Here is a tiny trained network, its code and every weight. The questions are about switching its units off for an input and a class, where a switched-off unit gives its printed mean instead of its output.

import numpy as np


def w(rows, s, z=0):
    codes = np.array(rows[::2]) - 128.0
    scale = np.full(codes.shape[1], s)
    scale[-1] = z or s
    return codes * scale


def f(y):
    return np.maximum(y, 0)


def log_softmax(a):
    a = a - a.max(-1, keepdims=True)
    return a - np.log(np.exp(a).sum(-1, keepdims=True))


def net(x, mask):
    res = np.array(x, float).reshape(1, 3) / 4 @ E
    y = f(res @ A[0][:, :-1].T + A[0][:, -1])
    res = res + np.where(mask, y, B[0][:, -1]) @ B[0][:, :-1]
    return log_softmax(res[-1] @ U[:, :-1].T + U[:, -1])


A, B = {}, {}
E = w([
[94,31,6],'x0',
[225,118,79],'x1',
[105,19,205],'x2',
],0.011)
A[0] = w([
[102,172,221,70],'n0',
[194,185,109,126],'n1',
[52,119,100,188],'n2',
[176,147,80,211],'n3',
[84,61,114,110],'n4',
[124,131,30,145],'n5',
[96,155,169,175],'n6',
[134,120,44,207],'n7',
[139,49,133,187],'n8',
[60,112,183,252],'n9',
[248,90,83,148],'n10',
[142,219,135,184],'n11',
[229,109,81,205],'n12',
[130,61,141,155],'n13',
[121,109,51,165],'n14',
[113,22,134,90],'n15',
[179,183,120,112],'n16',
],0.016,0.0036)
B[0] = w([
[163,161,210,234],'n0',
[206,73,114,220],'n1',
[28,171,80,198],'n2',
[167,93,189,213],'n3',
[102,129,21,201],'n4',
[72,129,196,238],'n5',
[170,149,160,190],'n6',
[92,136,224,235],'n7',
[22,92,22,204],'n8',
[171,220,130,219],'n9',
[127,30,153,246],'n10',
[214,105,52,232],'n11',
[164,2,190,242],'n12',
[90,57,55,190],'n13',
[52,113,180,225],'n14',
[116,112,53,217],'n15',
[229,60,85,205],'n16',
],0.0088,0.013)
U = w([
[141,190,242,253],'0',
[141,227,65,29],'1',
[246,102,87,169],'2',
[2,139,178,102],'3',
[106,33,87,56],'4',
[71,142,29,237],'5',
[117,65,195,44],'6',
],0.011,0.0048)

Each question gives the input, the list of numbers given to net, and the class t.
The units are the neurons (one row each of A and B). Each row of codes is followed by its name. A weight is (code - 128) times the scale printed after its matrix; where a second scale follows, it is the last column's (A, B and U).
mask holds one flag per neuron, in row order. A switched-off neuron (its flag False) gives its mean, the last column of its row in B, instead of its output. The means were averaged over made-up inputs and are rounded, as every weight is.
A unit's drop is (log p(t) with every unit on - log p(t) with that unit switched off) / (log p(t) with every unit on - log p(t) with every unit switched off).
The circuit of an input: a set's keep is (log p(t) with only the set's units on - log p(t) with every unit switched off) / (log p(t) with every unit on - log p(t) with every unit switched off). Starting from the 12 units with the biggest drops (on a tie, the unit counted first), units are removed one at a time, each time the one whose removal leaves the highest keep (on an exact tie, the one counted first), for as long as the keep stays at least 0.8.
circuit, biggest first: the units of the circuit, biggest drop first
top k neurons: the k neurons with the biggest drops, biggest first
drop of u: that unit's drop, to one decimal
input [1,-5,-5], class 3: circuit, biggest first : n16
input [8,-5,1], class 5: top 2 neurons : n4, n15
input [-3,7,4], class 4: circuit, biggest first : n0, n9
input [-7,5,6], class 0: circuit, biggest first : n0, n12
input [8,2,8], class 5: circuit, biggest first : n4, n8, n15
input [-4,-4,-3], class 2: top 2 neurons : n11, n7
input [-2,-4,4], class 0: top 2 neurons : n0, n9
input [-1,8,-1], class 6: top 2 neurons : n10, n12
input [8,-4,1], class 5: top 2 neurons : n4, n15
input [5,-6,-1], class 3: drop of n14 : 0.2
input [3,-8,-7], class 3: drop of n0 : 0.0
input [7,-6,0], class 5: drop of n15 : 0.1
